Each row has a class, written as a number after it.
[ -9   8 -11   6 -14  20 -29  13 -19 -16 -10   8   0   7   7 -14 -17   3
  -2  -2  -8  -8   5 -13 -14   7   6  -5  15  16 -51   9  -2  12  41   4
   0] -> 4
[ -3 -41  25   5 -28  12  15   7   0 -37   3 -24  -6 -31  53   4   6 -32
  -3   7 -24 -13  14  13  24   3   0  -4  27 -13 -20 -33 -33  30 -32  52
  14] -> 6
[  1 -18  -7   2  13   4   0  -6  -3 -10  16  -1   8  -4 -22 -16 -13  -2
  -7  -3   3  -1  -1  29  -1  -9   8 -16 -17  26 -29 -18  -1  10   7  21
 -11] -> 8
[ 15  -9 -10  16   0   1  11   1  -2   9  -8  -5   2  -8 -19   6   6  -4
  -7   0 -10 -14 -14   0   3 -14  -4  18   3   9   7  -6 -14   2  -7  -7
  -3] -> 3
[-24  -3  -2   4 -18   5 -21  12  -2  -1  -8   0 -16   7  -3 -28 -26  -8
  18 -20  -9  -9  -3 -10  13  -4  -2   8   5  22 -28  -3 -23  33  -2   0
   4] -> 2
[  9 -16  -4  13  -3   6 -16  14  -2   9  13  -3  -3 -25 -17   1  -9  -6
  -4   6 -12 -14 -10   6   2  10  -7  12   8   1 -13  -4  -1   3  -6 -16
   2] -> 11
[-17  10  -2  -2 -24  29 -30   2   1  18  17  -9  -9 -14  29  -3 -15 -13
  13 -14   3   5   6  -5  18  10  -5   9  11   4 -62   9 -14  22  20   5
 -15] -> 4
[-20  14  38  13  17  -8  20  -5  13  78  12 -10  18 -20  -3  -2  35 -41
  17  20 -21  -8  27  -5  43 -13 -14  26 -60  36  19 -10  10 -17  52 -22
 -31] -> 9
[-25 -34   2 -24 -34  39   4  -1   0  33 -32  -4  13 -12  -3  28  21   5
  40  18  31 -10  11  -9   5 -18 -10  32  44   0 -48  53  70  23  15  21
  34] -> 4
[ -2 -16  10   2  -3  -3   6 -16   4 -28  25   2  14   0   7 -20 -11  -6
   3  -1  -6   7   5  14  12   2   4  -5 -19  12 -12 -17  -4   0  17  16
 -20] -> 0
[-25  48 -21   7  17   6  10  42  -1   7 -16  33 -30  46  18  14 -30 -28
  26 -42  36  10   7  -5 -51  10   4  -1  33 -41  -1  26  10 -22   0 -21
 -15] -> 7
[-21 -13  23   5  17  25  -3 -56  17  59  12   7   7 -28   2   0 -35  50
  36  13  26 -20  25 -17 -34  27 -15   3   1 -32  10  26  26  -2 -10  -2
 -11] -> 6
[  5 -12   9  -4   1 -12  10  -5  -3 -10  33  -9  15  -4  -5  -6 -18   6
   6  -4  -4  11   1  25  -1  -7  -5  -4 -11   9 -14 -27  15  -3   1  21
 -24] -> 10
[-12  20 -20  61  23  13  -1  12 -46 -16  33   8 -13   1   1 -19   3  38
   2 -36   2  41  21  16 -38  30  13  -1 -12 -24 -96 -29  40   1  45  53
 -34] -> 0
[-24  35 -11  13 -18  13 -24   7  -8   1  -9   7 -14  -3  15  -4  -4   4
  29  -4  17   1   4  -4  11   5 -18  15  10   5 -13  -3   8  16  32   0
  -5] -> 5
[-60  55  -2   5  -1  66  32  -5  42 -22 -94   7 -60  18  28 -24  15  -4
  13 -52  47 -11 -22  -5  -5 -14  -9  42  31   5  55 -19  42  14 -12  36
   5] -> 5
[ -9   8 -14   3  -3  10 -23 -20  -8  14   7  10   6  -2   5   7 -15 -10
   5  -1  -1 -35   2   4 -18   5 -11  14   0  25 -23 -11 -13  13  24 -21
 -24] -> 9
[-15  14   6 -18  41 -33   8  26 -30  -4   3  -7 -36 -25   1  32   5   7
  29 -20  23  18  22  -7  37  13  -5  65  45  20  49 -62 -23 -39  44  66
  34] -> 9
[ 20  41  19  33 -24  -5 -55 -21  21  51 -53  10 -59  48   1  10 -34 -48
  57  36  78 -15  17  20  16 -52   2 -24  20   3 -29 -34  24  -6  29  -1
  14] -> 7
[-101   27   18   11   -1   31   21   -2   14   47  -99    1  -31   -5
   14  -28  -15  -17   -4    0   22  -41  -23   11   -3  -23  -24   26
   11    5   30  -12   17   42   16   63  -15] -> 2
[  0 -20  18  -3   4   0  -5  -5  -1   4   4  -3  11  -3   8 -19 -11  -9
  -4  -5 -10 -10   2  17   7 -10  -1 -12  -5  14 -28 -11   0  -1  16   2
  -2] -> 4
[ -5   9  -1  17  16   8  18 -14  -5   2  12   2  -6   4 -10  -9  -8  -2
 -13   2   1  -9  -3  21 -15  -3   8 -15 -17  11 -40  -3  -4  -2   9  17
 -19] -> 7
[  6 -18  -9   6  -3  20  11   6 -15   2   1  -4 -11 -19 -10  -1  -8   6
   9  -9  13 -10 -10   8  24  -6  -8  18  19   5   4  -6  -8   1  16  10
   9] -> 5
[  7   2  -9   8   1   7   4  -2  -6  27 -23  -8 -25 -22 -13   8   4  15
  -5   8   7 -19 -23   3  -3  -4   1   8   7 -11   0  17  -3   1 -11   8
  -8] -> 7
[-12 -26 -14  11 -10   4   7  13   4  16 -10   1  -2 -20  -7  -1 -11 -17
   5  -3  -3   4 -10   5   5   9 -11   2  -4  -4  12   0   1  -3   1   0
   2] -> 1
[-82  49   4 -68  -3  -8 -14  37   0  34   2 -16  -4  17  46  24 -36 -16
  64  -7  34 -14  32   1   7   1 -30  31 -31 -11  83 -18  -4  47  11   1
  -4] -> 11
[  3  -9  -4 -21 -26   9 -27  -4   7   8 -18   3 -13 -18  -7  -2  -9   4
  13  -1 -13 -13   8 -11  22   0  -7  25  18   8   3   0  14  -3  26 -12
 -19] -> 9
[-10   7  -8   4 -32  21 -26  21  12  11  13  12  -2  -2 -20 -17 -28   4
   1 -11  -9  18  -4   0  19  10 -11   0  19   9 -32   2  31  -8  43   7
 -20] -> 10
[-38   3 -13   7 -23  18 -31  -1   6   6 -10   9   3  -6  12 -13 -25  14
  -5  -5 -19 -25   0  -6  -4   1   4  14   5   7 -37 -16  -7  31  26   3
 -11] -> 0
[ 36   2 -15  45  13 -49 -29   1 -47   0 -60  -3  -4   9  26  21   4   0
  12  27  13  -5 -14   7 -66  18  13 -23   6 -14  -1 -36   0 -37 -23 -19
  -2] -> 8
[-28   6  -6 -19 -32  11 -25  -1  16   5 -11  -7  -2 -18 -10 -12 -14  -3
  -3   7   3   1  -5 -10  22  -5  -9   6  10  12  -4  -5   6  29  26   4
   0] -> 6
[  8 -14  10   2   0   1   3 -14   3  -5  16  -5  12  -9   1 -14  -4  -8
 -13   2   3  -4  -6  14  10  -8   2  -8  -9  10 -17  -6  -1 -10  19   1
  -5] -> 4
[  8  -9  14   8   3  -8  -5 -18 -11  -6  10   1   5  -6  -3  -9 -11 -11
  -2  -9  -5  -5   3  16  14  -3  -1   4  -2  27 -21 -24   3  -5  18  17
 -18] -> 9
[  4 -11   2   1   2   3   5  -2   1  21   7   2  -3 -21 -17   7   2 -23
  -7  -2   4 -17 -11  -3  22  -9  -7  26  10  12  12  16 -10   5   8  -7
  -4] -> 9
[-47  -6  -1  31  52 -12 -59  69 -22  36   9  36  13  -2   4   2  -8  13
  31   0 -33 -38  43 -15 -42  11   6  39 -11 -16 -47 -13   0   8  44   3
  30] -> 11
[ 11   8 -10   1 -27  15 -41   7  -4  11  -3  -4  -1  -7 -16   3 -20  16
   6  10 -15  -9 -12  -6  26  16  -2  -1  13  17 -28  16 -17  20  26   8
  -3] -> 3
[ -3 -14   6  13   7 -10   9 -19 -15  -4  17   7   9  -7   6 -14  -8 -20
  -8  -2 -15 -11   7  15   0  -3  -6   2 -17  18 -24 -16  -6  -4  19   9
 -26] -> 9
[ -6   4  -9  -2 -21  18 -35   7  13   3   6   4 -17 -21   4 -12 -18  -2
  13   6 -16 -13   7  -6  22   1  -6  23  -5  -4 -16  -4  -7   5  21  -2
 -17] -> 11
[-33  -2   1  29  13  -1  13 -30   0  35  32  28  -3  29  21  -5 -21   2
 -17   2  17 -11  30  24 -25  14 -24 -43   5 -13 -47 -17  16 -21   5 -25
  41] -> 5
[-48  13  11  24 -38  19 -23 -26  20  70 -53   8  33  -2  24  15  42 -18
 -46  11  19 -11  -6 -19  20   2 -20  26 -16   2  41 -29  52 -56  44 -10
  15] -> 9
[ 47  16  33  64  16  54 -20  16 -13  44  32 -18   5 -40 -36  26 -24 -29
   0  49 -21 -30  42 -12 -30  25  45  -4   5 -12 -66  17 -14  28  43 -32
 -76] -> 9
[  7  -8   0   9  12  -2  -4  -5  15 -15   9   9   4 -17 -17 -13 -16  -4
  -4  -7   0   0 -10  24   0   1  -8 -11 -12   5   7 -14  -6   2   4  12
 -18] -> 1
[ 29  38   9 -14  15  32 -29 -27  -3  22 -25 -36 -39  10   3  46   1  10
  47  46  64  -6  40  18 -40  16  23  -4  13 -26 -13 -61  13 -14  34   8
 -28] -> 2
[  4  -5 -11 -22 -38  42   6 -15  -6 -25 -53  12  -8  41  19   7  -4   9
  12   9  29 -15 -14   0  -1   9   9 -17  38 -11 -17  32  19 -17  20  41
  18] -> 2
[ -3  -9   3  10  -4   1  -2  14   7  14  -6  -1   2  -3  -2  -1  -5  -6
   1  -1 -20 -19  -7   3  10   1  -5   6  -3   2   8   1 -14  13  -7  -3
   5] -> 3
[-27  16  -1  -4 -19   8 -30  -3   4  19 -18  -5  -2  -1   9  -8 -15   8
  24   0  -1   0  -1  11  15   1 -13   9 -15  -2 -20  -2  14  27  21  31
 -28] -> 3
[ 10   4  -3 -16 -11  10  -6 -19  24  11  -1  -1 -21 -20 -16 -13 -25  28
  -1   6 -17  10 -10 -11  22  36  10 -15  29   6 -17   0   0 -35  35  -8
   1] -> 6
[ -2  -9   7   4  15   3   5   5 -17 -11  17   4  22  -2 -13 -16 -11   1
   3  -7   0  -1  -4  16  11  -5   2  -4 -13  21 -17  -2  -2   4  28  10
  -8] -> 5
[-42  -5  27 -68  11 -31  -7 -10  20  32 -23  -8  -8  -2  68  19 -14  -1
  52 -25  10  16  23   4  -8   5 -20  14   2 -40  17  13   5  -9 -70   6
 -23] -> 7
[ -7 -10  -4  19  -6  20   1  21  -8  16   2  -1   3 -20 -10  -8 -10   1
   4 -13  -4 -16 -14   2  24  -8   2  20   6   1  -7   6  -9  15  19  -4
   0] -> 5
[ 97  31 -12   4  13   7  -7 -26 -43 -36 -32 -10 -27  26 -19  34  20   9
   6  67  29   3  36 -29 -67 -13   4 -32   4 -20  28  22  -9 -13  -8 -25
 -34] -> 3
[-10 -18  -5   1  15   1   4  -8   9  -5  17  11  13  -1  -3 -10 -19 -20
 -16  -4   2  -2   4  26  -3 -10   3 -14  -7  10 -22 -15 -14  -7   0  13
 -14] -> 8
[-71  -2 -21  -6  -4  35  18 -31  26  -9  42  27   8 -31  63 -10   0  15
 -25 -12 -23 -35  20  19 -11  13 -37  20  -4 -36 -32  -3 -24  13   4  11
 -25] -> 5
[ -4   7 -10  26 -11  32 -51 -19   9 -24 -20  10 -16  -4 -22  -6 -14   9
 -23  10  28 -33 -24  13 -29  18 -31  -7  35  14   4  -6  -3  47 -23  15
  14] -> 3
[ 11  42 -11  88  61  32  -8 -22  -9  -3  34  35  29   9 -32  -9  20  17
 -24 -40  30   2   2 -30 -81  12 -13  25 -28   7  12   5  -1 -19 -13 -26
 -30] -> 3
[ 55  12  52 -22  63  -8  25 -28  23  14  57 -19  -2 -15 -12  30   9  75
 114  24  -7 -17  37   6  -1  14  40  20 -21  20 -29  18  20   5  -6  24
  -4] -> 10
[ 20  10 -17  14 -39  50  41 -15   2 -11 -20 -17 -18  11  28  43   8 -23
 -20  23  68 -20 -20 -13 -12  -6  24   8  19 -74  55  28 -20  -6 -24   6
   3] -> 2
[ -6 -20   3   8  -1  10   0 -13  -1  26  -1   0 -13 -23  -8  -6  -1  -6
  -9  -6 -13 -19  -8   6  12  15 -14  13  11  18 -11  -1   2   3   4  -1
   0] -> 9
[ 30  79 -60  39 -15  39 -32 -12  -7 -41  22  -6   4 -25 -13  42  47  17
 -71  70  40 -22 -18   7 -64  15  20 -16 -26 -56  -6  22 -11  32  33 -14
 -56] -> 8
[  4  -5   6   5  16  -7   0  -6   5  -8   5   7   7   8 -20 -20 -14   4
  -3  -7 -13 -11  -7  25   0  -8  -8 -10 -12  17  -8 -10  -3  10   4  12
 -13] -> 3
[ 15 -30 -10  25   2  18  10 -33  -3   0   0 -13  31  10  43 -10  11  -4
 -14 -10 -16 -44 -49  27 -69  24  -6 -22 -58   4  -3  -8 -11  12 -63 -32
 -36] -> 10
[ -6  -5  -3  16 -12   3  -6  18 -12  14   7  -9  -4 -25  -5   5 -18  -5
  -6  -5  -8   5 -12  -6  13  12   0  17  12  -3 -14   3  -1   1  -9   0
   4] -> 11
[  8  -1  -1  16  -6  -6  -9   5 -13  18  -4 -13  -3 -24  15   3   5  -2
  -9  -5  -8  -8 -16   1   2   7  -6   7  12  -2 -16 -10 -12  -9   5 -18
  -5] -> 4
[-41  10 -19  -6 -17   7 -23  -1  26  10 -26  25  -9 -23   1 -17 -23   8
  13  -1  -3   3  -5  -9   1  11 -25  13  -2 -14  14  22  14   3  23   5
 -24] -> 1
[ 13  -6  11  14   7   3  12 -11  -9  -4  32 -10  17  -1 -19 -14 -17  13
  -9  -4  -8   3 -10  21   0  -7   7 -12 -21  27 -29 -21   8   2  12  28
 -24] -> 10
[-34   2 -39 -10 -15  37  20 -24 -23 -26 -14 -22  19  12  13  28  24 -36
 -34  32  17 -10  40  15 -50  -4 -19  -6 -10  60   6 -99  -6 -11  29   4
  -6] -> 8
[  2  -3  10  12  18   4   9 -10  -9 -14  17   2   2  -6   0 -20  -1   5
   0  -6   0  -4   0  29   3   0  -9 -12 -13   9 -19 -14   2   5   9  10
 -14] -> 5
[-49  15  -9   1 -26  19  -7  -8  14   8 -19  13   6  -5   7 -21 -32   6
   6 -14  -7  11  -3  -2  14   8  -9  -3 -13  15 -19   4  17  11  28  30
 -16] -> 1
[ -8 -20   1   4   9  -4   1  -6   7  -7  21   2   9  -6  -6 -17 -16 -14
  -9  -4 -10   3  11  23   7 -12   7 -14 -17  18 -32 -21 -10   5  -3  16
 -12] -> 8
[-11 -16  -6   3  -4  23  -2  19  -7  16   3  -2   0 -24  -7  -1   2   4
   8 -10  -7  -8  -2  -5  21   3  -6  23  12   4 -13   7  -4  10  15  -6
   6] -> 5
[  2 -14  -3   4   1  -4 -13  21  -9  10   3  -5  -6 -27  -9   1  -8   5
  -3  -6 -18  -3  -5  -7   9   2  -2  25   8  -1  -4  -9  -4  -7  -8  -6
   5] -> 11
[ 16 -42   0  14 -37  38  10   6  25  17 -16 -21 -20 -48 -21 -16  25   1
 -13 -20  -4  -2 -46  27  45  37 -29   0  33  -6  37 -24  35 -19   3   5
  10] -> 6
[ 10 -14  -5  13  -7  18  -6   9  -7  21  -3  -8   1 -18   4  -3   6  -4
 -17  -7  -7 -15 -23   5   4   7  -2   2   7   0 -19   7  -7  -6  16 -15
  -1] -> 4
[  8 -16 -11   4 -11   8  -4  20 -13  13   5  -2   2  -7 -20   3  -1   6
   7  -4  -3   2 -11  -7  25   4   9  14   9  11 -12   5  -2   1  35   1
   9] -> 0
[  1  -5   0  -2  -9  -1  -8  14 -15  32  -9  -7   2 -16   2   6  -4   3
  -2   2  -3 -16  -6  -5  14 -11  -8   9  15   2  -2   5  -6  -2  26 -13
   8] -> 4
[  6  -2   5   4   7  -5   3 -17   7   6  -5   0  10   7 -17   0 -15  -2
  -8  10   1 -15  -8  24  -2 -13  -4  -9  -5  11  -2 -17   0   1   6   7
 -11] -> 3
[ 19  22 -23  -2 -32   4 -28 -25  25 -19  24  -9 -17 -18 -10  -1 -11 -10
   1  41  -2   5  -4   4   0  25   1  -2 -12   6 -20 -15   2 -14  22 -46
 -30] -> 11
[  9 -17  -1   5 -12   2   2  15  -1  15  11 -17   1 -27 -23  -1  -1   9
  -5  -2 -12   8 -20   1  17   2  -4  17   5  11   3 -11  11  -5   4   7
  -8] -> 10
[-16 -12 -17   5  -6  15   9   7   3  22 -10   6   7 -30 -10   2 -19   2
   7 -13  -2  -3 -15  -2   3   5 -11  17   0  -9  16  15  -1   0   7   6
 -21] -> 1
